Here is a tiny trained network, its code and every weight. The questions are about switching its units off for an input and a class, where a switched-off unit gives its printed mean instead of its output.

import numpy as np


def w(rows, s, z=0):
    codes = np.array(rows[::2]) - 128.0
    scale = np.full(codes.shape[1], s)
    scale[-1] = z or s
    return codes * scale


def norm(h):
    return h / np.sqrt((h * h).mean(-1, keepdims=True) + 1e-5)


def f(y):
    return y / 2 * (1 + np.tanh(0.7978845608 * (y + 0.044715 * y**3)))


def log_softmax(a):
    a = a - a.max(-1, keepdims=True)
    return a - np.log(np.exp(a).sum(-1, keepdims=True))


def net(x, mask):
    res = np.array(x, float).reshape(1, 3) / 4 @ E
    u = 0
    for l in range(3):
        y = f(norm(res) @ A[l][:, :-1].T + A[l][:, -1])
        res = res + np.where(mask[u : u + 9], y, B[l][:, -1]) @ B[l][:, :-1]
        u += 9
    return log_softmax(norm(res)[-1] @ U[:, :-1].T + U[:, -1])


A, B = {}, {}
E = w([
[132,162,121,124,102,101,169,250],'x0',
[40,81,155,135,104,173,123,121],'x1',
[60,255,204,117,158,127,162,140],'x2',
],0.0065)
A[0] = w([
[205,112,73,144,171,84,180,173,80],'0.n0',
[194,197,147,83,255,137,88,46,11],'0.n1',
[66,179,145,174,179,223,70,13,4],'0.n2',
[103,61,158,155,82,174,161,173,52],'0.n3',
[68,221,145,59,117,176,178,184,119],'0.n4',
[210,175,179,165,146,101,77,62,25],'0.n5',
[155,139,131,138,152,185,89,161,78],'0.n6',
[17,82,199,140,100,176,87,120,15],'0.n7',
[148,85,98,128,108,204,79,29,139],'0.n8',
],0.0061,0.003)
B[0] = w([
[153,158,156,55,88,166,126,147,184],'0.n0',
[93,182,64,137,187,76,227,107,191],'0.n1',
[160,99,140,107,68,55,200,98,220],'0.n2',
[125,163,81,127,157,170,111,72,151],'0.n3',
[121,170,156,191,181,115,20,165,255],'0.n4',
[35,162,2,146,131,157,212,151,154],'0.n5',
[127,109,114,119,115,108,134,136,115],'0.n6',
[92,114,102,91,32,122,135,146,195],'0.n7',
[113,73,181,143,185,128,130,183,235],'0.n8',
],0.0076,0.0049)
A[1] = w([
[66,170,48,185,84,160,117,106,76],'1.n0',
[106,131,110,99,136,106,99,121,117],'1.n1',
[96,114,214,104,113,89,200,18,101],'1.n2',
[254,132,75,80,121,100,178,139,113],'1.n3',
[132,179,91,117,212,91,198,37,3],'1.n4',
[123,196,162,202,251,111,149,182,148],'1.n5',
[143,108,205,97,40,98,190,27,2],'1.n6',
[111,134,92,41,92,159,163,46,102],'1.n7',
[135,8,99,156,137,166,104,117,85],'1.n8',
],0.0075,0.004)
B[1] = w([
[92,59,70,162,100,79,131,101,138],'1.n0',
[147,99,109,102,137,135,110,89,128],'1.n1',
[138,106,138,88,80,172,192,126,185],'1.n2',
[76,140,124,122,68,206,117,105,193],'1.n3',
[153,131,23,183,185,155,193,82,174],'1.n4',
[180,121,149,187,104,41,112,84,254],'1.n5',
[119,73,178,121,87,122,151,107,158],'1.n6',
[160,127,141,82,137,64,128,193,145],'1.n7',
[163,153,173,96,255,133,119,164,202],'1.n8',
],0.0079,0.0066)
A[2] = w([
[176,128,95,160,185,133,198,84,72],'2.n0',
[169,104,130,100,74,170,157,128,77],'2.n1',
[130,65,84,75,137,115,161,173,118],'2.n2',
[100,136,186,136,176,119,86,158,129],'2.n3',
[67,71,83,125,123,93,123,93,76],'2.n4',
[111,168,220,164,129,153,112,138,202],'2.n5',
[135,155,48,173,163,95,186,5,5],'2.n6',
[129,158,66,98,2,184,67,128,154],'2.n7',
[144,153,53,167,174,105,218,71,33],'2.n8',
],0.0078,0.0026)
B[2] = w([
[62,129,33,131,199,154,117,140,206],'2.n0',
[184,153,169,108,89,116,193,120,176],'2.n1',
[116,255,116,78,115,61,133,106,198],'2.n2',
[169,141,61,157,147,79,127,139,221],'2.n3',
[26,130,159,112,87,168,70,154,146],'2.n4',
[202,62,103,141,149,92,196,108,249],'2.n5',
[105,121,43,145,70,164,161,68,249],'2.n6',
[179,159,137,164,137,214,111,64,252],'2.n7',
[93,100,22,151,137,175,160,110,239],'2.n8',
],0.0075,0.0036)
U = w([
[173,169,154,227,109,23,89,141,169],'0',
[84,131,6,171,136,136,197,68,161],'1',
[34,107,126,189,64,176,50,109,106],'2',
[167,96,133,81,244,131,96,160,159],'3',
[205,189,130,106,69,226,118,111,136],'4',
[115,132,131,146,115,131,144,151,1],'5',
[93,64,219,78,56,117,193,99,147],'6',
[49,165,100,64,114,73,93,168,98],'7',
],0.016,0.0084)

Each question gives the input, the list of numbers given to net, and the class t.
The units are the neurons (one row each of A and B). Each row of codes is followed by its name. A weight is (code - 128) times the scale printed after its matrix; where a second scale follows, it is the last column's (A, B and U).
mask holds one flag per neuron, layer by layer. A switched-off neuron (its flag False) gives its mean, the last column of its row in B, instead of its output. The means were averaged over made-up inputs and are rounded, as every weight is.
A unit's drop is (log p(t) with every unit on - log p(t) with that unit switched off) / (log p(t) with every unit on - log p(t) with every unit switched off).
The circuit of an input: a set's keep is (log p(t) with only the set's units on - log p(t) with every unit switched off) / (log p(t) with every unit on - log p(t) with every unit switched off). Starting from the 12 units with the biggest drops (on a tie, the unit counted first), units are removed one at a time, each time the one whose removal leaves the highest keep (on an exact tie, the one counted first), for as long as the keep stays at least 0.8.
units of the circuit, in order: the units of the circuit, biggest drop first
most important unit: the unit with the biggest drop
k most important neurons: the k neurons with the biggest drops, biggest first
top k neurons in layer l: the k neurons of layer l with the biggest drops, biggest first
drop when u is switched off: that unit's drop, to one decimal
input [7,5,-1], class 0: most important unit	0.n4
input [-1,8,8], class 6: 2 most important neurons	(0.n2 0.n7)
input [-8,8,-5], class 6: top 3 neurons in layer 1	(1.n2 1.n6 1.n4)
input [-8,2,2], class 6: units of the circuit, in order	(0.n2 1.n6)
input [0,4,1], class 2: units of the circuit, in order	(0.n7 2.n4)
input [-5,7,-4], class 6: 3 most important neurons	(0.n4 0.n2 0.n7)
input [1,3,-2], class 3: 3 most important neurons	(1.n8 0.n5 0.n1)
input [7,7,-7], class 7: 4 most important neurons	(2.n2 0.n8 0.n4 1.n8)
input [0,-4,-1], class 4: top 3 neurons in layer 1	(1.n3 1.n5 1.n7)
input [2,-7,0], class 4: 2 most important neurons	(0.n0 1.n3)
input [6,5,-1], class 2: 2 most important neurons	(0.n8 0.n3)
input [-4,7,-3], class 6: top 3 neurons in layer 0	(0.n4 0.n7 0.n2)
input [1,7,-3], class 7: top 2 neurons in layer 0	(0.n7 0.n4)
input [1,-6,-1], class 4: most important unit	0.n0
input [-2,6,7], class 6: 2 most important neurons	(0.n2 0.n7)
input [1,8,4], class 2: 2 most important neurons	(0.n7 0.n4)
input [5,6,-8], class 3: drop when 1.n8 is switched off	1.0
input [4,0,0], class 0: drop when 0.n7 is switched off	0.0
input [5,8,-5], class 7: drop when 0.n4 is switched off	0.1
input [6,5,0], class 0: units of the circuit, in order	(0.n4)
input [4,7,-5], class 7: drop when 0.n4 is switched off	0.2
